[121 126 127 116 151 154 139] --> 127

[[152 138 148 120 118]
 [121 110 158 139 125]
 [135 136 126 132 118]] --> 148

[102 135 153 117] --> 153

[153 157 133 129 101 120] --> 133

[156 125 114 123 111 134] --> 114

[132 139 108 104 154 115] --> 108
---
121	157	127	131	141 Out: 157, 121

103	102	130	121	127 Out: 130, 102

107	146	100	119	124 Out: 146, 100

113	140	137	146	128	150
122	141	130	120	134	138
126	134	135	119	135	134
Out: 150, 113

110	130	137	124	133	118	151
116	121	146	115	118	131	153
148	116	137	130	121	116	131
Out: 153, 110

155	108	126	126 Out: 155, 108
---
[[148 129 124 123]
 [138 140 116 128]
 [151 127 122 128]]: 122

[[111 148 119 139 121 157]
 [129 119 134 155 116 140]
 [122 119 126 123 147 119]]: 147

[[153 133 120 114]
 [122 128 122 128]
 [128 145 139 117]]: 139

[[126 134 133 146 141 126 130]
 [124 143 137 143 119 131 135]
 [129 140 150 146 144 115 152]]: 115

[[106 108 121 115]
 [103 135 146 126]
 [113 115 139 150]]: 139

[[106 123 119 127 118]
 [119 118 124 131 131]
 [141 141 130 116 137]]: 116

[[128 132 141 134]
 [127 130 143 142]
 [134 130 133 154]]: 133
---
[113 144 109 104] ans = 104

[[130 132 156 132 136 113 128]
 [119 122 142 115 117 113 115]] ans = 132

[[129 131 129 128 142]
 [127 127 128 128 111]
 [128  99 127 129 126]] ans = 128

[[132 137 135 129 124]
 [130 128 124 125 134]
 [147 140 139 156 126]] ans = 129

[148  99 127 104 119] ans = 104

[104 134 133 130 144 135] ans = 130
---
[[116 142 123 133 128 109 126 120 123 134 133 130 128 114]
 [116 142 124 134 127 108 127 119 123 133 132 130 128 114]
 [137 108 127 126 133 150 137 134 135 136 121 124 144 135]
 [134 109 126 129 135 147 139 132 134 143 122 125 149 129]
 [135 134 135 122 122 128 120 133 127 107 131 130 106 141]] → 135

[[125 128 121 130 128 127 130 127 126 124 127 132 115]
 [112 130 122 134 122 124 133 128 132 126 115 131 120]
 [124 131 133 124 120 136 126 128 133 128 123 132 117]
 [124 126 121 131 128 123 131 127 127 127 125 129 120]
 [127 136 115 135 128 122 131 128 130 129 126 141 124]
 [119 133 118 134 138 129 130 129 132 126 114 134 132]
 [127 124 135 121 117 121 122 128 130 143 118 124 124]
 [127 119 132 127 134 125 129 128 125 127 129 115 137]
 [140 129 131 127 140 137 128 128 126 121 143 127 141]
 [139 128 132 128 115 117 131 127 125 133 149 129 128]
 [147 122 150 106 124 142 112 128 127 139 134 120 123]
 [131 125 132 124 133 134 125 128 127 127 127 123 130]] → 132

[[114 118 117 106 113 122]
 [122 120 114 107 116 120]
 [115 125 106 109 111 123]
 [117 118 112 108 115 119]
 [117 118 112 108 115 119]
 [123 118 113 112 117 125]
 [116 115 113 111 112 114]] → 113

[[136 130 147 118 124 144 140 145 156 140 153]
 [137 128 145 116 122 146 131 145 152 134 156]
 [133 129 134 119 128 144 119 136 130 115 133]
 [129 132 146 120 132 138 153 138 156 146 140]
 [134 128 136 116 125 146 117 138 134 117 142]] → 136

[[123 121 122 129 137 137 129 139 129 135 130]
 [122 124 132 137 116 136 126 115 132 124 131]
 [125 132 138 122 134 128 116 131 126 117 149]
 [146 134 112 119 142 134 120 126 132 128 124]
 [123 129 140 133 127 105 117 103 125 117 116]
 [119 107 121 141 118 143 125 131 123 125 120]
 [122 125 128 125 145 132 122 124 131 117 158]
 [128 153 124 144 112 141 121 101 136 139 120]] → 124

[[119 132 126 125 126 115 137 103 116 118 132]
 [131 116 117 133 121 141 126 112 117 130 133]
 [152 130 138 126 117 113 136 121 145 152 119]
 [126 132 127 107 129 131 119 132 140 135 130]
 [144 125 126 116 123 125 132 132 129 114 140]
 [117 122 117 120 126 119 115 136 135 131 121]
 [121 126 139 117 122 122 121 133 134 132 126]
 [129 136 144 135 122 141 133 111 140 116 116]
 [129 132 114 141 127 147 116 111 136 142 125]
 [138 117 109 125 135 120 123 131 131 140 143]
 [122 130 110 124 129 116 131 108 127 121 125]] → 110

[[120 132 134 109 124 130 123 123 130 124 131 135 134 128]
 [140 124 143 154 133 118 120 110 133 125 137 126 127 100]
 [121 112 129 124 124 129 135 109 131 128 147 115 125 111]
 [132 119 135 122 135 123 119 117 125 131 128 124 129 100]
 [132 135 122 112 119 122 132 129 128 122 125 124 141 125]
 [132 115 132 141 126 127 126 121 132 126 141 112 138 117]
 [141 112 125 133 126 137 125 113 124 134 151 124 137 119]] → 125

[[135 133 137 117 128 140 145 120 114 124 128 135 120 135 139]
 [126 124 127 112 121 108 123 130 135 130 112 126 152 129 120]
 [122 131 109 119 121 134 133 134 146 129 130 129 127 110 126]
 [122 114 130 130 137 145 124 117 142 117 138 116 125 138 133]
 [125 131 144 126 112 110 137 131 120 118 108 129 124 115 113]
 [134 131 131 111 132 114 114 137 122 109 115 131 127 116 131]] → 131
---
158  125  109  122  128  130  116
111  106  108  140  122  122  131
110  137  117  113  119  115  134
>> 122

105  120  109  128  109
136  156  141  119  152
>> 109

133  132  153  131
130  129  119  111
>> 132

115  122  127  105
112  109  122  120
124  119  116  152
>> 109

126  115  122  114  131  129
152  128  131  139  129  125
143  125  130  126  129  115
>> 139

120  149  153  132  112
124  142  141  128  139
>> 153

120  104  103  153  131  140
120  105  102  151  130  136
121  109  109  148  131  138
>> 151
---
[[153, 125, 123, 134, 137],
 [122, 129, 128, 127, 149],
 [118, 131, 132, 126, 126]]: 123

[[129, 125, 123, 126, 152, 125, 119],
 [133, 125, 123, 130, 136, 125, 119],
 [133, 125, 123, 130, 136, 125, 119]]: 123

[[99, 109, 142, 146, 113, 153],
 [112, 127, 140, 119, 121, 146],
 [133, 137, 139, 118, 133, 125]]: 142

[[149, 117, 128, 112],
 [130, 147, 128, 128],
 [115, 127, 150, 155]]: 128

[[128, 125, 126, 153, 137],
 [123, 137, 116, 149, 127],
 [127, 130, 119, 157, 129]]: 126

[[107, 119, 114, 131],
 [126, 142, 110, 134],
 [151, 121, 142, 115]]: 114

[[120, 137, 107, 116, 115, 100],
 [143, 110, 107, 148, 148, 142],
 [102, 109, 125, 123, 103, 136]]: 107

[[116, 123, 112, 140, 121],
 [134, 140, 131, 126, 139],
 [112, 127, 106, 147, 124]]: 112

[[126, 141, 138, 127],
 [127, 126, 146, 127],
 [126, 153, 101, 130]]: 138
---
[[123 154 116 104]
 [133 134 129 132]] Out: 134

[102 107 125 106 149 137 131] Out: 107

[117 121 124 112 139 155] Out: 121

[119 115 134 106 145] Out: 115

[[116 125 116 104]
 [144 114 139 111]
 [121 119 122 114]] Out: 119

[[129 156 121 142 132]
 [129 119 136 116 132]] Out: 119
---
122	118	130	100 yields 130, 122

133	151	128	124	131
127	129	125	125	147
yields 151, 147

138	131	112	103 yields 138, 131

122	135	144	144	117	112	154
126	122	124	128	133	148	147
yields 154, 148

106	145	125	111	138	143
148	109	133	117	110	150
149	106	125	123	141	113
yields 150, 149

103	109	132	130 yields 132, 130

134	137	155	132	149 yields 155, 149

121	133	131	100	135
118	137	130	141	127
yields 141, 137

115	145	128	135	131	130
120	152	138	126	125	112
140	104	123	119	129	131
yields 152, 145

130	146	120	112	107	151	141 yields 151, 146
---
[131 117 135 105 132 137 140] ans = 132

[[131 101 111 122 146 154]
 [139 126 138 117 117 106]
 [128 126 127 128 129 129]] ans = 146

[136 102 100 130 117] ans = 117

[143 121 139 120 111 105 150] ans = 111

[[127 147 113 116 157 128 120]
 [140 133 135 137 134 128 130]] ans = 157

[[107 120 125 137 142 117 142]
 [135 129 134 113 121 135 126]] ans = 142
---
[[136 118 133 136 110 122]
 [115 138 123 115 151 141]
 [131 123 130 132 122 126]] | 133

[104 138 135 129 148 130 125] | 135

[[135 117 114 139]
 [104 114 154 152]
 [147 139 143 138]] | 114

[[101 128 129 128 129]
 [133 128 128 119 129]] | 129

[151 142 138 158 128 114] | 138

[117 155 132 145] | 132

[[106 115 140 131 135]
 [110 107 135 138 130]
 [114 143 123 109 147]] | 140
---
[[127 126 152 125]
 [127 131 121 130]
 [135 129  98 129]]
98

[[121 156 154 151]
 [151 114 110 106]
 [147 116 114 110]]
114

[[126 128 129 151]
 [126 130 134 110]
 [139 125 117 128]]
117

[[121 112 126 149]
 [110 147 127 122]
 [136 119 116 108]]
116

[[116 128 133 124]
 [149 112 135 114]
 [115 147 113 150]]
113

[[143 115 140 131]
 [151 107 110 149]
 [143 111 133 134]]
133
---
[[140 135 104 146 113 107]
 [121 129 140 106 152 134]
 [135 113 139 130 133 142]] out 135

[[118 110 119 143 137 104]
 [125 124 132 144 123 104]
 [123 115 119 156 131 107]] out 123

[[140 133 118 144 146 137 138]
 [141 131 149 123 133 126 120]
 [140 123 135 136 140 123 135]] out 140

[[129 119 123 134 125 129 131]
 [124 144 122 127 118 150 139]
 [115 140 116 131 141 115 136]] out 115

[[128 129 152 152 152 152 152]
 [128 128 129 131 152 153 153]
 [128 128 128 128 131 152 153]] out 128

[[138 109 149 135 113]
 [130 117 132 119 126]
 [136 143 121 136 127]] out 136
---
[133 144 115 135 128 117 154] ==> 135, 154

[133 130 114 151 140] ==> 114, 151

[119 104 124 147 132 106 116] ==> 147, 147

[[111 141 154 107 132]
 [118 144 104 119 135]
 [151 105 142 119 128]] ==> 104, 154

[[132 131 128 119 117]
 [131 123 138 132 112]
 [103 127 121 104 154]] ==> 138, 154

[136 137 153 122 131] ==> 153, 153

[150 154 153 111 123] ==> 153, 154

[123 119 134 153 135] ==> 134, 153

[112 149 134 133 139] ==> 134, 149
---
[142 105 142 117 113 147 124] ⇒ 142
[109 151 133 114 143 113] ⇒ 133
[144 141 145 106 157 112] ⇒ 145
[153 147 129 133 111 126 137] ⇒ 129
[136 151 134 128] ⇒ 134
[110 152 141 113] ⇒ 141
[104 118 144 150 142] ⇒ 144
